How the points are linked:
* | vi du ki ke ba ga
ZS | LQ SL TD SQ PB BT
FT | ZL NZ ZJ QS CR FB
FB | JB TP DN SM FT GF
BT | NL HJ CG TZ ZS QL
ZN | PH TL CR FB CT NZ
MD | BP LH BM GG NJ JG
PH | JP NG TZ JB QL HQ
QQ | CG ZR QL HQ HJ NG
GZ | ZP HD HN QD QP HR
QM | HH JF GT TD LS PB
NZ | HQ MJ FT GF ZN TP
LS | RM GM DC SD GG QM
GT | LZ QM BF NL DC SD
DC | QD LS HH LQ SJ GT
NT | GJ FG SM GS GF RT
JF | DC HG QM ZS GM GP
ZJ | RN FT JB GJ HQ DN
TL | NG JB ZN TP RN MJ
GG | HR RJ SJ GT QZ LS
SD | HC PB LQ SR GT TD
QS | MJ GF GJ JD DN SM
PB | BF GP SD CG QM ZS
SJ | LH GG RM BF FZ DC
SL | SD RR ZS QL GP HJ
BF | RJ GT HC MQ HH LQ
LH | RL HR MD RJ HN QD
CQ | GF JD FG BP HZ FJ
HR | NJ FZ LH LZ GZ RM
NL | JF TD MQ QC LQ SR
FJ | NT ZP DT HD CQ RL
QL | SR QQ SQ ZL BT PH
LQ | GM SD HG RR BF NL
LZ | QZ HH RJ JF QD HC
JP | SL SQ QC CT SR NC
RN | QQ ZL CT NZ NC TL
CR | TZ ZN HQ DN NG FT
QT | TP SM HZ FJ GJ JD
CT | QL RN NG FT ZR ZN
HD | GS BM GZ RM BP FZ
HZ | FB QT LC DT ZH CQ
RR | PB SR SL QQ MQ QC
ZH | FT GJ TP FG MJ HZ
QC | ZS JP HJ NG RR ZR
BP | JJ RL QP HR DT HD
MQ | QM NL GP HJ HG RR
JB | CT ZJ TL ZH ZL RG
GF | RG LC QS JJ FB NT
TZ | QC PH NC TL SQ ZL
QP | JD BP GS LH RT GZ
GS | CQ QP ZP MD JJ HN
RG | ZN DN MJ HZ JB GJ
NC | HJ TZ ZR ZN JP RN
ZR | BT NC QQ CR QC CT
JD | LC JJ CQ RL QT ZP
QD | BM RM JG GM LH LZ
RL | RT NJ BP FZ FJ BM
SQ | RR QL JP RN CG TZ
RJ | FZ LZ GG QM JG GM
RM | MD SJ QD HC HR HH
MJ | CR RG NZ LC TL ZH
DT | SM FJ RT GZ FG BP
GP | GT MQ PB BT JF SL
CG | MQ BT SR NC TD SQ
QZ | GZ JG FZ DC BM GG
LC | DN HZ GF RT TP FG
SM | ZH NT QT ZP QS JJ
HJ | TD QC BT PH SL QQ
JG | HD QD QZ LS MD RJ
JJ | HZ RT JD NJ SM GS
NJ | DT HN RL QZ ZP MD
HC | GG BF GM GP LZ HG
ZL | ZR HQ RN MJ TZ JB
NG | SQ CT PH ZJ QQ CR
SR | GP CG RR ZR NL JP
DN | TL FB RG QT ZJ QS
ZP | FG GS FJ BM JD NJ
HQ | NC CR ZL RG PH ZJ
HN | FJ GZ NJ JG GS LH
GJ | NZ QS ZH CQ RG QT
FG | QS CQ NT QP LC DT
HH | JG DC LZ HG RM BF
BM | QP MD HD SJ RL QZ
HG | LS LQ JF SL HC MQ
FZ | HN QZ HR HH HD SJ
GM | SJ HC LS PB RJ JF
TD | HG ZS NL JP SD CG
RT | QT DT JJ HN NT QP
TP | ZJ ZH FB NT NZ LC

The rows follow the links: the fewer symbols apart two points are, the more alike their rows tend to be.

Each row is also shifted at random along 5 hidden directions that mean nothing.

Each row, then its point:
[ 995,   13, -211, -123,  108, -162,   -5,  204,  -33,   13,  180,  237, -260,   68, -217,  310,  -14,  118,    0,   94, -140,  160,   14, -115,   -2, -144,  278,    4,   73,  -35,  141,  -92,   16, -145,  -41,  104, -282, -151, -115,  115,   98,  221,  489,  -97,  188, -261, -121, -349, -106, -176,   71,  168,  235,   58,   70,    7, -166,   95]; point TZ
[ 185,  -98, -169,  -74,  167, -154,  137,  181,  -40,   71,   29,  237,  -71,  -37,  -80,  381,  -62,  -13, -147,  -22, -191,   52,  122, -171,   65,  -13,   66,  275,   34,  153,  146, -188,   24, -326, -204,  231, -249,  -77,   41,   92,   53,  210,  441,  -47,   89,  -49,  -77, -314,   96, -150,  184,  175,  207, -127,  -47,  -44,  -88,  -50]; point ZJ
[1054, -129,  186,  229,   44,   33,   84,  -99,   20,  -69,  -74,  -67,  231, -287,  101,  -13,  -69, -423, -109, -292,   55, -129,  -40,   47, -180,   97, -210,  173, -113,  133,    0,   18,  -99, -257,  -15,  117,   66,   94,  113,  -54,  -46,  -82, -209,  203, -225,  290,   -5,  147,  117, -285,   30,   58,  -39, -153,  -44,  -17,  182, -186]; point FJ
[  69, -176,   25,   20,  131,  -73,  257,   64,  -38,   51,  -86,  137,  176, -232,   65,  407, -109, -226, -191, -258, -126,  -42,  120, -122,   25,   69, -166,  354,    7,  235,  134, -135,  -45, -599, -238,  260, -134,   18,  173,    6,  -67,   70,  153,   52,  -89,  211,  -32,  -88,  228, -337,  181,   70,   87, -217, -121,  -26,  -57, -181]; point GF
[ 668,  142,  110, -340,  -94,  216,  237,  -29,  -49,   26,  -74,  -91,  162,   60,  121,  132,  134,  247,  183, -112,   43,   91,   68,   77,  229,  -65,  -88, -299,  284, -183,   -4,  135,   -7, -350,   22, -134,  200,    9,   66, -176, -242, -208, -330, -128,  173,  -14,  144,  279,  105,  159,  -38, -275, -235,  120,   11,  197, -143,   85]; point SJ
[ 103,  -91,  -69, -283,   66,  282,  337,  115,  -61,  177, -206,  150,  192, -113,  136,  351,  -25,  145, -129, -235, -217,  -12,  219, -209,  285,   62, -221,  348,  186,  245,  117, -211,   75, -609, -369,  173,  189,   -8,  258,   28, -141,   71,  137,  -63,  109,  172,    9,  -54,  346,   86,  212, -250,   17, -166, -186,   -4, -199, -112]; point LC
[-248, -125, -168,  111,  202,   86,  -57,  104,   65,    9,  -34,  123,  -42,  -45,  -14, -204,  -25, -231, -169,  -17, -123,  -88,   49, -121, -100,   74,  -37,  365, -134,  235,  -15, -227,   81,  189, -167,  216,   72,   -5,   80,  100,  178,  172,  301,  162,  -15,   69,  -61, -249,   92,  300,  165,  245,  195, -188,  -32, -128,  381, -100]; point MJ
[-563,   33,  228,  -91,  143,  -17,  339,  -51,    3, -128,  -26, -108,  334,  -98,  150,  109,  134, -349,  100, -286,  100,   22,   53,  181,  -36,   -5, -161, -228,  164, -177,  -34,  168, -134, -487,   89,   92,  -17,   78,  106, -303, -222, -279, -395,  122,   25,  148,  216,  313,  140,   56,   67,  234, -205,  -69,   70,  243,  424,  -40]; point JG
[ 139,   48,  153,  122, -128,   -8, -117, -210,   42,  -28, -125, -276,  140,  110,  162, -426,   55,    5,   49,  132,  175, -126,  -24,  155,   31,  113, -155, -143,  -94,  -72, -199,  126,   21,  484,  130, -177,  152,  145,   13, -115,  -34, -211, -456,   19, -145,  111,  156,  316,  -12,  368, -133,  -61, -248,   14,  -17,  -13,  219,    8]; point QZ
[ 722,    3, -193,   87,  -28, -375, -247,   83,  -19,   43,  153,  113, -338,  187, -204,  108,  -90,  237,  -51,  370,  -54,   74,  -29,  -87,    2,  -55,  289,   19, -113,   -8,   52,  -57,   52,  384,   36,  -34, -384,  -93, -199,  174,  194,  224,  415, -167,   31, -257, -122, -327, -230, -163,  -47,  122,  195,   82,   29, -119, -278,  104]; point NC
[-172, -129, -124,  -60,  219,    1,  191,  127,    7,   71, -105,  155,  101,  -51,   65,  139,  -16, -136, -184,  -90, -171,  -50,  171, -143,   85,   79, -115,  378,   10,  227,   51, -221,   66, -224, -268,  268,  -43,    6,  165,   18,   21,  122,  263,   47,   30,  112,   19, -196,  223,  215,  240,  202,  118, -237,  -97,  -50,  232, -109]; point TP
[ 348,   83,  226,  353, -289,  423, -440, -239,   88, -182,   81, -267,  -73, -180,  -46, -712,    2, -219,  175, -112,  279, -109, -380,  215, -414,  -25,   -7, -273, -213, -110, -157,  221,  -80,  543,  378, -340,  527,   56, -135,   52,   93, -163, -470,  261, -241,   74, -123,  306, -266, -211, -344, -327,  -93,  222,  116,  -54,   47,   -4]; point HH
[ 547,  163,   55, -119, -105,   51,  -48,    0,  -26,  -83,  160,  -29, -119,   40, -112,   73,   71,  130,  227,   -5,   91,  153, -122,  113,  -62, -169,  187, -408,  142, -270,   36,  189,  -75,  -97,  221, -176,    8,  -78, -152,  -47,  -62,  -80, -107,  -68,  123, -196,  -23,   97, -178, -215, -147, -116,  -52,  240,  138,  146, -206,  154]; point JF
[1063,   80,  178, -266, -217,  261,  233,  -79,  -96,   76, -101,  -76,  185, -102,  113,  330,    8,  293,  127, -225,   28,   63,   34,   21,  222,  -40, -140, -186,  245,  -68,   74,  124,  -43, -590,  -33, -161,  218,   11,  100,  -91, -283, -171, -338, -149,   51,   87,   37,  307,  124, -304,  -80, -537, -207,  126,  -84,  127, -530,    7]; point FZ
[-740,   87,  -98,  -90,  156,  483,  -53,  192,   60, -179,  243,  183, -184, -174, -211, -156,  118, -299,  172, -314,  -42,  133, -194,   16, -346, -238,  211, -164,  117, -123,   88,  -15,  -62, -237,  133,   66,  333, -164,  -79,   47,   85,   85,  211,  244,  219, -177, -156, -163, -112,  -63,   20,   91,  199,  143,  213,  122,  277,   62]; point BT
[  80,   22, -289, -271,  169,   81,   86,  242,  -10,   91,   31,  242, -158,  146,  -90,  135,   59,  212,  -34,   93, -211,  103,  140, -180,  165,  -83,  136,  157,  133,   58,   83, -208,  124,  -62, -189,  148,  -26, -123,   20,   97,   71,  220,  470,  -96,  285, -197,  -41, -341,   71,  360,  182,  109,  184,  -30,    8,  -17,   27,   66]; point ZL
[ 547,   45,  285,  132,  -67, -290,   74, -100,  -45, -179,  190,  -98,   69, -195,  -73,  319,  -25, -283,  141, -198,  201,  101, -172,  221, -243, -106,   97, -388,   39, -259,   70,  310, -252, -455,  293,  -71, -310,    0, -126, -157, -136, -180, -289,   50, -111,    9,    7,  234, -167, -806, -157,   98,  -93,  130,  137,  189, -148,   10]; point DC
[ 214,  107,   54,  -57,   72, -184,   47,   80,  -15, -172,  266,   51, -106,  -26, -178,  233,   74, -162,  182,  -86,   75,  195, -121,  140, -197, -203,  260, -391,  132, -311,   86,  186, -149, -307,  246,   -5, -274, -108, -173, -105,  -31,  -49,   34,   16,  128, -215,   -9,  -22, -195, -388,  -54,  251,   34,  172,  209,  209,   28,  116]; point PB
[-736,   86,  233,  133,  -24,  311,  -49,  -75,   47, -263,  191,  -84,   42, -300,  -88, -181,   70, -466,  215, -403,  197,   47, -289,  228, -435, -163,   55, -366,   26, -231,   -1,  256, -199, -276,  334,  -88,  260,  -29,  -84, -111,  -53, -185, -336,  291,  -56,   32,  -60,  244, -151, -455, -162,   -6,  -45,  164,  205,  175,  207,    2]; point HC
[ 604, -161,   61,  229,   66,   88,    5,  -50,   32,    4, -110,    2,  149, -224,   82,  -95,  -96, -327, -179, -190,  -17, -153,   -2,  -43, -124,  129, -206,  344, -168,  253,  -10, -106,  -16,  -64, -122,  153,  112,   83,  134,   50,   46,   31,  -20,  188, -212,  267,  -42,   15,  139, -106,   78,   35,   47, -195,  -94, -123,  173, -184]; point SM
[ 616, -133,  114,  259, -266,  784, -235, -143,   43,   40, -150,  -47,   60, -447,   53, -393, -166, -138,  -97, -406,    3, -217, -223, -104, -223,   93, -261,  368, -194,  368,   11, -113,    8,  -34,  -89, -122,  797,   43,  151,  254,   51,   50, -170,  260, -294,  347, -282,  122,   88, -399, -127, -712,   67,   -2, -163, -234, -336, -220]; point FG
[ 465,  -31,  -68, -255, -256,  347,   71,  -71,  -66,  313, -356,  -50,  126,  110,  233,   19,  -71,  644, -104,   94, -142, -113,  211, -212,  507,  161, -289,  304,   82,  283,  -13, -184,  207,   42, -346, -130,  396,   58,  219,  116, -127,   14,  -93, -262,   -6,  159,   22,  101,  280,  359,   21, -698, -142,  -43, -300, -167, -561,  -51]; point CQ
[ 239,  101,   71,   44,   58, -367,  -51,   -4,   13, -160,  210,  -62,  -88,  125, -110,   20,   85, -135,  151,  137,  140,  118,  -87,  183, -148, -108,  228, -408,   24, -317,  -31,  210, -103,  119,  282,  -54, -361,  -26, -196, -147,    9,  -99,  -78,  -11,   53, -198,   87,   43, -229,  -93,  -82,  370,  -55,  129,  199,  154,  212,  137]; point HG
[-526,  121, -124, -195,  297,  190,   85,  222,   59, -193,  231,  167, -116,   15, -160,  -82,  208, -296,  179, -160,  -40,  173,  -58,   67, -223, -224,  231, -252,  181, -238,   35,   27,  -51, -182,  138,  143,   56, -133,  -84, -101,   49,   24,  205,  176,  318, -241,   14, -161,  -83,  269,  105,  426,  133,   80,  259,  215,  554,  120]; point RR

Where do the symbols, taken in turn from left to right, take each start?
Answer with the point's name.
[ 106,  181,   48, -179,  -73,  207,  -20,  -38,   22,  -58,   16, -129,   -1,  173,   33, -258,  166,  159,  226,   54,  105,   67,  -40,  130,   57,  -81,   38, -369,  147, -254, -101,  152,   15,  197,  168, -187,  231,    3,  -55, -131,  -77, -167, -288,  -36,  151, -124,  118,  210,  -69,  407, -101, -100, -171,  174,  101,  144,  143,  150]
du ga ke vi vi vi: GG
[ 896,   78, -235,  -29,   65, -364, -194,  118,    7,    4,  169,   97, -324,  309, -186,  -13,   30,  222,   32,  419,  -38,  113,    6,  -30,   31,  -80,  325, -119,  -34, -129,   -9,  -33,   71,  487,   81,  -19, -378, -100, -211,   83,  180,  173,  378, -155,  161, -342,  -25, -303, -220,  222,   -8,  307,  142,   94,  107,  -29,   34,  174]
vi ba ke ke du: PH
[ 151,  -96,  -52,  -81, -121,  460,   28,  -20,  -12,  186, -235,   39,   92, -126,  124,  -52,  -93,  208, -135, -141, -139, -122,   80, -189,  176,  113, -246,  388,   -7,  322,   26, -202,  121, -114, -285,   -4,  452,   25,  204,  155,  -35,   82,   24,  -13,  -62,  215,  -94,    0,  234,   86,   58, -506,   15,  -95, -218, -164, -311, -131]
ba vi ba ki: HQ
[ 102,   23, -222,   52,   77, -196, -224,  103,   31,   -4,  134,  101, -295,  203, -167, -125,   13,  102,  -15,  315,  -46,   46,  -28,  -54,  -49,  -52,  252,    7,  -91,  -31,   -9,  -81,   77,  479,   41,   10, -206,  -82, -157,  122,  214,  186,  375,  -52,  100, -249,  -71, -304, -184,  209,    3,  245,  181,   41,   78,  -78,   92,  107]
du du ga vi vi: BT
[ 321,  -46, -262, -167,  189, -265,  111,  200,  -31,  118,   -5,  212, -117,  195,  -56,  278,   -7,  190, -132,  218, -209,   60,  211, -183,  223,    7,  108,  236,   49,  101,   82, -215,  114,  -13, -226,  195, -329,  -64,   15,   66,   75,  217,  483, -157,  181, -147,    9, -350,   73,  271,  203,  258,  165, -112,  -48,  -46,    9,   37]
vi du ba ga ga ki: CR
[-702,  -51, -206, -129,    7, -312,   56,  130,  -76,  177,  -19,  172, -143,  154,  -62,  420, -103,  377, -135,  255, -177,   64,  167, -193,  269,   16,  110,  214,   32,  124,  117, -171,   94,  -68, -213,   85, -361,  -69,  -11,  136,   45,  224,  427, -255,   89, -132,  -58, -294,   39,  -82,  105,  -14,  134,  -49, -109,  -99, -425,   28]
vi ba ba ke vi ke: PH
[ 846,  154,  -72, -122,  -22,  -76,  -97,   74,  -10,  -70,  202,   44, -228,  153, -173,   48,   81,  175,  190,  152,   33,  169,  -92,   63,  -43, -175,  285, -351,  107, -256,   18,  118,  -16,   95,  189, -125, -124, -113, -200,   -6,   37,   25,  112, -101,  189, -304,  -31,  -76, -221,  -49,  -96,   60,   42,  224,  154,  107, -109,  183]
ke ga ga du ga: ZN
[ 789,   23, -335, -171,  174, -136,  -57,  203,   16,   89,   42,  179, -242,  309, -100,  -43,   62,  248,  -51,  342, -176,   65,  140, -153,  165,  -31,  191,  129,   25,   34,    4, -203,  169,  380, -138,  110, -173,  -92,  -58,  103,  166,  227,  488, -127,  241, -266,    1, -378,  -29,  585,  145,  269,  186,  -40,   23,  -62,  167,  118]
ga ga ki ga ba ke: GF
[-452,   99,  147, -124, -101,  -32,  111, -137,  -18,   16, -127, -197,  187,  155,  172,  -85,   96,  168,   98,   76,  106,  -19,   77,  121,  198,   59, -131, -238,  103, -156, -115,  143,    9,   84,   64, -141,   64,  100,   48, -188, -172, -242, -424, -110,    6,   51,  210,  321,   64,  320,  -66,  -99, -279,   37,  -23,  105,   59,   60]
ga ba du ga vi: QD
[  14,   12,  157, -151,   67, -172,  340,  -67,  -32,   19, -156, -126,  334,   58,  226,  188,   91,  -34,    1,  -66,   37,  -22,  189,   88,  220,   80, -213,  -85,  146,  -82,  -50,   85,  -33, -311,  -57,   61, -129,  113,  146, -260, -229, -220, -331,  -68,   10,  149,  261,  271,  213,  237,   97,  122, -245, -119,  -48,  155,  207,  -25]
ba vi du ki: RT
[ 502,  -88, -186,    2, -202,  -54, -156,    1,  -57,  269, -153,   67, -161,  124,    0,  115, -193,  544, -196,  313, -154,  -73,  105, -253,  291,  125,  -28,  388, -118,  302,   48, -230,  184,  298, -271,  -65,  -27,  -13,   35,  276,   99,  245,  316, -262,  -73,    1, -136, -220,   46,  -22,   -3, -412,  109,  -39, -235, -279, -647,  -31]
ke du ki vi ki du: FB
[-442,   94,  -18,  -23, -136,   40, -147,   42,  -34,  -51,  213,   76, -246,  -43, -214,  150,  -32,  143,  142,   -1,   34,  143, -179,   13, -131, -177,  254, -246,   55, -147,  108,   96,  -62, -103,  170, -148,  -41, -130, -185,  106,   33,   74,  122,  -61,   70, -216, -171,  -85, -227, -504, -156, -184,  102,  242,  112,   36, -423,  101]
ba ke ke ke ba du ba: TZ
[-113,   80, -191, -159,  159,  402,  -52,  222,   44,  -91,  189,  214, -223,  -44, -196, -122,  110, -108,  125, -154, -104,  133, -109,  -56, -194, -199,  225,  -82,  117,  -69,   74,  -81,    9,  -95,   47,   69,  253, -174,  -80,   85,  112,  151,  334,  140,  272, -226, -139, -253,  -84,  127,   61,   85,  222,  114,  160,   72,  202,   86]
ke ga ba ke ba vi: PH
[ 196,   56, -382, -433,  231,  273,  133,  293,    8,  130,  -39,  255, -142,  254,  -31,    1,  152,  316,   -8,  121, -281,  103,  218, -220,  278,  -78,  102,  167,  218,   68,   40, -293,  210,   27, -275,  167,  162, -129,   83,   73,   60,  212,  495, -111,  419, -227,   21, -354,  157,  826,  252,   92,  163,  -45,    2,   13,  213,  108]
vi du ga ki du ba ke: TL
[ -96, -165,  -40,  168,   53,  148,  -27,    8,   26,   50, -102,   64,   57, -190,   36,  -80, -109, -194, -194, -143,  -92, -138,   13, -122,  -75,  114, -156,  410, -153,  298,   20, -183,   37,  -25, -180,  148,  152,   33,  129,  121,   83,  118,  136,  148, -151,  207, -100, -118,  136,  -57,   97,  -39,  123, -179, -120, -158,   67, -167]
ke ga ga ki: BP
[ 568,   24, -110,   61,  -23,  521, -248,  151,   39, -121,  262,  216, -323, -288, -302, -114,  -36, -171,   94, -286,  -54,  103, -297,  -68, -405, -224,  253,  -13,  -22,   24,  148,  -46,  -54, -162,  118,  -21,  362, -197, -134,  244,  170,  211,  334,  216,   81, -160, -345, -254, -203, -515,  -84, -199,  312,  197,  138,  -33, -189,   14]
ki ba ga ga ke: JB
[ 669,   23,  173, -102,  -73,   59,  199,  -95,  -37,   20, -118, -125,  247,  -49,  156,  113,   30,   26,   47, -139,   65,  -15,   70,   72,  131,   44, -178,  -98,  113,  -53,  -24,  103,  -42, -308,   -5,  -50,   85,   76,  110, -149, -200, -195, -347,  -42,  -29,  147,  125,  281,  141,  -24,  -18, -167, -209,  -17,  -51,   97,  -60,  -33]
vi ga ga ki: HR
